Here is a tiny trained network, its code and every weight. The questions are about switching its units off for an input and a class, where a switched-off unit gives its printed mean instead of its output.

import numpy as np


def w(rows, s, z=0):
    codes = np.array(rows[::2]) - 128.0
    scale = np.full(codes.shape[1], s)
    scale[-1] = z or s
    return codes * scale


def norm(h):
    return h / np.sqrt((h * h).mean(-1, keepdims=True) + 1e-5)


def f(y):
    return y / 2 * (1 + np.tanh(0.7978845608 * (y + 0.044715 * y**3)))


def log_softmax(a):
    a = a - a.max(-1, keepdims=True)
    return a - np.log(np.exp(a).sum(-1, keepdims=True))


def net(x, mask):
    res = np.array(x, float).reshape(1, 5) / 4 @ E
    u = 0
    for l in range(3):
        y = f(norm(res) @ A[l][:, :-1].T + A[l][:, -1])
        res = res + np.where(mask[u : u + 13], y, B[l][:, -1]) @ B[l][:, :-1]
        u += 13
    return log_softmax(norm(res)[-1] @ U[:, :-1].T + U[:, -1])


A, B = {}, {}
E = w([
[160,166,91,83,156,22],'x0',
[65,186,245,144,84,129],'x1',
[27,104,124,35,100,158],'x2',
[55,230,63,180,91,153],'x3',
[177,137,82,55,2,108],'x4',
],0.0067)
A[0] = w([
[193,97,152,171,186,106,93],'L0N1',
[63,165,84,113,88,126,28],'L0N2',
[63,103,170,165,168,164,47],'L0N3',
[173,107,89,126,164,99,2],'L0N4',
[127,87,89,107,124,222,68],'L0N5',
[80,123,187,207,142,195,61],'L0N6',
[92,155,185,141,244,71,190],'L0N7',
[145,96,172,82,74,122,128],'L0N8',
[147,50,133,93,218,152,40],'L0N9',
[135,63,86,171,158,193,60],'L0N10',
[130,108,160,118,117,103,49],'L0N11',
[6,133,177,115,110,166,124],'L0N12',
[115,112,86,50,139,80,61],'L0N13',
],0.012,0.0052)
B[0] = w([
[230,207,124,175,186,100,198],'L0N1',
[224,177,93,176,199,103,159],'L0N2',
[70,180,158,129,91,184,171],'L0N3',
[132,130,194,132,137,179,144],'L0N4',
[72,146,57,120,114,88,154],'L0N5',
[1,110,150,159,17,228,196],'L0N6',
[40,172,93,111,174,152,255],'L0N7',
[131,61,138,59,95,96,174],'L0N8',
[192,190,40,159,132,126,183],'L0N9',
[145,124,83,180,84,101,165],'L0N10',
[124,98,166,126,129,82,123],'L0N11',
[177,156,184,105,186,237,218],'L0N12',
[62,92,144,142,127,184,162],'L0N13',
],0.0093,0.0079)
A[1] = w([
[194,76,203,186,124,116,8],'L1N1',
[187,44,132,170,185,79,105],'L1N2',
[155,108,127,94,117,116,129],'L1N3',
[198,163,200,120,139,135,6],'L1N4',
[137,136,91,211,148,136,114],'L1N5',
[116,229,74,229,111,96,164],'L1N6',
[107,120,123,82,233,151,1],'L1N7',
[114,142,217,128,255,47,38],'L1N8',
[61,72,104,64,117,70,90],'L1N9',
[195,106,187,175,108,111,80],'L1N10',
[112,109,148,177,97,129,65],'L1N11',
[59,64,134,102,115,59,110],'L1N12',
[110,104,173,157,211,149,123],'L1N13',
],0.0094,0.0048)
B[1] = w([
[202,66,167,128,73,221,124],'L1N1',
[115,229,164,130,174,211,144],'L1N2',
[95,179,149,114,146,90,134],'L1N3',
[128,71,219,118,73,124,130],'L1N4',
[137,63,89,121,131,103,173],'L1N5',
[199,28,37,210,229,122,254],'L1N6',
[56,86,83,145,74,215,137],'L1N7',
[82,80,2,191,103,53,148],'L1N8',
[71,173,95,152,49,57,147],'L1N9',
[148,127,157,104,126,220,130],'L1N10',
[139,73,130,136,99,215,118],'L1N11',
[101,159,119,170,80,56,136],'L1N12',
[68,176,58,107,120,129,152],'L1N13',
],0.0067,0.0085)
A[2] = w([
[152,123,20,197,125,167,141],'L2N1',
[178,90,104,123,78,91,143],'L2N2',
[96,152,129,69,81,231,2],'L2N3',
[85,117,125,107,65,156,79],'L2N4',
[113,43,236,116,66,141,19],'L2N5',
[53,138,203,179,255,151,43],'L2N6',
[205,207,197,106,119,117,64],'L2N7',
[144,156,82,161,159,113,68],'L2N8',
[182,113,78,27,186,79,34],'L2N9',
[104,156,70,174,133,128,67],'L2N10',
[92,138,197,166,177,134,48],'L2N11',
[159,114,100,185,225,80,171],'L2N12',
[84,149,214,219,125,142,13],'L2N13',
],0.0085,0.0036)
B[2] = w([
[155,126,94,125,168,52,255],'L2N1',
[116,242,130,98,120,124,151],'L2N2',
[117,188,109,131,168,146,164],'L2N3',
[122,123,100,177,133,100,140],'L2N4',
[162,212,111,165,161,112,142],'L2N5',
[126,209,82,70,135,150,181],'L2N6',
[175,106,202,74,161,140,138],'L2N7',
[142,125,131,92,161,90,171],'L2N8',
[68,254,144,101,110,169,154],'L2N9',
[167,90,136,106,142,114,170],'L2N10',
[86,154,97,95,122,116,132],'L2N11',
[180,174,134,75,171,90,239],'L2N12',
[78,146,80,154,113,159,139],'L2N13',
],0.0085,0.0077)
U = w([
[107,22,111,212,82,148,59],'0',
[37,171,134,132,128,227,194],'1',
[190,145,47,152,219,103,178],'2',
[110,40,188,145,141,104,3],'3',
[83,114,110,82,19,43,122],'4',
[201,135,253,68,112,141,134],'5',
],0.017,0.0071)

Each question gives the input, the list of numbers given to net, and the class t.
The units are the neurons (one row each of A and B). Each row of codes is followed by its name. A weight is (code - 128) times the scale printed after its matrix; where a second scale follows, it is the last column's (A, B and U).
mask holds one flag per neuron, layer by layer. A switched-off neuron (its flag False) gives its mean, the last column of its row in B, instead of its output. The means were averaged over made-up inputs and are rounded, as every weight is.
A unit's drop is (log p(t) with every unit on - log p(t) with that unit switched off) / (log p(t) with every unit on - log p(t) with every unit switched off).
The circuit of an input: a set's keep is (log p(t) with only the set's units on - log p(t) with every unit switched off) / (log p(t) with every unit on - log p(t) with every unit switched off). Starting from the 12 units with the biggest drops (on a tie, the unit counted first), units are removed one at a time, each time the one whose removal leaves the highest keep (on an exact tie, the one counted first), for as long as the keep stays at least 0.8.
units of the circuit, in order: the units of the circuit, biggest drop first
most important unit: the unit with the biggest drop
top k neurons: the k neurons with the biggest drops, biggest first
k most important neurons of layer l: the k neurons of layer l with the biggest drops, biggest first
drop of u: that unit's drop, to one decimal
input [1,6,-2,-6,3], class 5: 2 most important neurons of layer 0 : L0N7; L0N6
input [-5,1,-1,-8,5], class 5: top 2 neurons : L0N7; L0N6
input [7,-6,-1,1,7], class 4: most important unit : L0N12
input [0,-1,0,2,5], class 4: units of the circuit, in order : L0N1; L0N9; L1N6
input [8,4,8,-5,0], class 4: top 2 neurons : L0N8; L1N9
input [-3,3,-7,-6,1], class 5: units of the circuit, in order : L1N4; L1N6
input [-2,8,-4,0,4], class 5: units of the circuit, in order : L0N7; L2N7
input [1,3,-1,2,4], class 5: 2 most important neurons of layer 0 : L0N7; L0N6
input [-5,-4,-3,7,-8], class 1: top 2 neurons : L0N6; L0N3
input [4,2,-7,-4,3], class 5: 2 most important neurons of layer 0 : L0N7; L0N9
input [-7,-6,-4,4,-4], class 0: top 2 neurons : L0N6; L0N2
input [8,4,8,8,0], class 2: top 2 neurons : L0N2; L0N6
input [7,0,8,-4,-5], class 1: drop of L1N6 : 0.1
input [-3,1,-5,6,-6], class 1: units of the circuit, in order : L0N6
input [-2,7,6,1,8], class 5: drop of L2N2 : 0.0
input [-1,7,-7,-1,-6], class 1: drop of L0N6 : 0.6
input [3,2,-2,0,6], class 4: drop of L0N12 : 0.3
